Below is a small trained network, with its code and all its weights. Each question gives an input and a class and asks what happens when units are switched off, that is, made to give their printed mean instead of their output.

import numpy as np


def w(rows, s, z=0):
    codes = np.array(rows[::2]) - 128.0
    scale = np.full(codes.shape[1], s)
    scale[-1] = z or s
    return codes * scale


def f(y):
    return y / 2 * (1 + np.tanh(0.7978845608 * (y + 0.044715 * y**3)))


def log_softmax(a):
    a = a - a.max(-1, keepdims=True)
    return a - np.log(np.exp(a).sum(-1, keepdims=True))


def net(x, mask):
    res = np.array(x, float).reshape(1, 5) / 4 @ E
    y = f(res @ A[0][:, :-1].T + A[0][:, -1])
    res = res + np.where(mask, y, B[0][:, -1]) @ B[0][:, :-1]
    return log_softmax(res[-1] @ U[:, :-1].T + U[:, -1])


A, B = {}, {}
E = w([
[233,182,163,42],'x0',
[112,212,64,52],'x1',
[61,14,57,69],'x2',
[113,167,140,13],'x3',
[254,37,69,132],'x4',
],0.0081)
A[0] = w([
[10,73,190,188,214],'N1',
[158,189,120,140,101],'N2',
[110,222,130,137,127],'N3',
[59,104,63,52,162],'N4',
[133,171,64,121,254],'N5',
[166,156,131,61,213],'N6',
[43,37,192,201,232],'N7',
[138,181,157,222,242],'N8',
[228,80,182,149,219],'N9',
],0.012,0.0063)
B[0] = w([
[219,198,113,124,243],'N1',
[86,93,59,153,148],'N2',
[17,67,182,95,172],'N3',
[53,74,115,1,200],'N4',
[124,2,225,165,178],'N5',
[165,82,225,106,184],'N6',
[242,179,89,124,249],'N7',
[119,117,242,112,212],'N8',
[203,98,176,169,204],'N9',
],0.0081,0.015)
U = w([
[42,129,227,61,93],'0',
[57,2,52,137,169],'1',
[132,165,16,96,148],'2',
[184,136,190,154,210],'3',
[44,152,66,183,2],'4',
[141,91,60,222,64],'5',
],0.0099,0.0063)

Each question gives the input, the list of numbers given to net, and the class t.
The units are the neurons (one row each of A and B). Each row of codes is followed by its name. A weight is (code - 128) times the scale printed after its matrix; where a second scale follows, it is the last column's (A, B and U).
mask holds one flag per neuron, in row order. A switched-off neuron (its flag False) gives its mean, the last column of its row in B, instead of its output. The means were averaged over made-up inputs and are rounded, as every weight is.
A unit's drop is (log p(t) with every unit on - log p(t) with that unit switched off) / (log p(t) with every unit on - log p(t) with every unit switched off).
The circuit of an input: a set's keep is (log p(t) with only the set's units on - log p(t) with every unit switched off) / (log p(t) with every unit on - log p(t) with every unit switched off). Starting from all 9 units, units are removed one at a time, each time the one whose removal leaves the highest keep (on an exact tie, the one counted first), for as long as the keep stays at least 0.8.
units of the circuit, in order: the units of the circuit, biggest drop first
most important unit: the unit with the biggest drop
top k neurons: the k neurons with the biggest drops, biggest first
drop when u is switched off: that unit's drop, to one decimal
input [-8,-1,-2,2,7], class 5: units of the circuit, in order => (N6 N8)
input [0,-4,5,2,8], class 5: units of the circuit, in order => (N8 N3)
input [-3,4,0,0,1], class 1: units of the circuit, in order => (N8 N1 N7)
input [-6,-6,-4,8,-8], class 3: most important unit => N1
input [4,-7,8,-2,6], class 5: units of the circuit, in order => (N8 N6 N4)
input [-2,1,1,3,1], class 1: units of the circuit, in order => (N8 N1)
input [-6,6,5,-6,-2], class 2: top 2 neurons => (N1 N7)
input [-2,0,-7,-2,-5], class 0: top 3 neurons => (N3 N8 N9)
input [-1,8,-1,2,3], class 0: top 2 neurons => (N6 N7)
input [2,2,2,4,2], class 0: top 2 neurons => (N7 N6)
input [-2,6,7,0,-3], class 1: top 2 neurons => (N8 N6)
input [3,3,6,6,4], class 0: drop when N8 is switched off => -0.1
input [-5,0,4,5,1], class 2: drop when N1 is switched off => 0.1
input [-1,8,-5,-4,-7], class 0: drop when N3 is switched off => 0.0
input [-6,1,8,-3,5], class 2: most important unit => N7
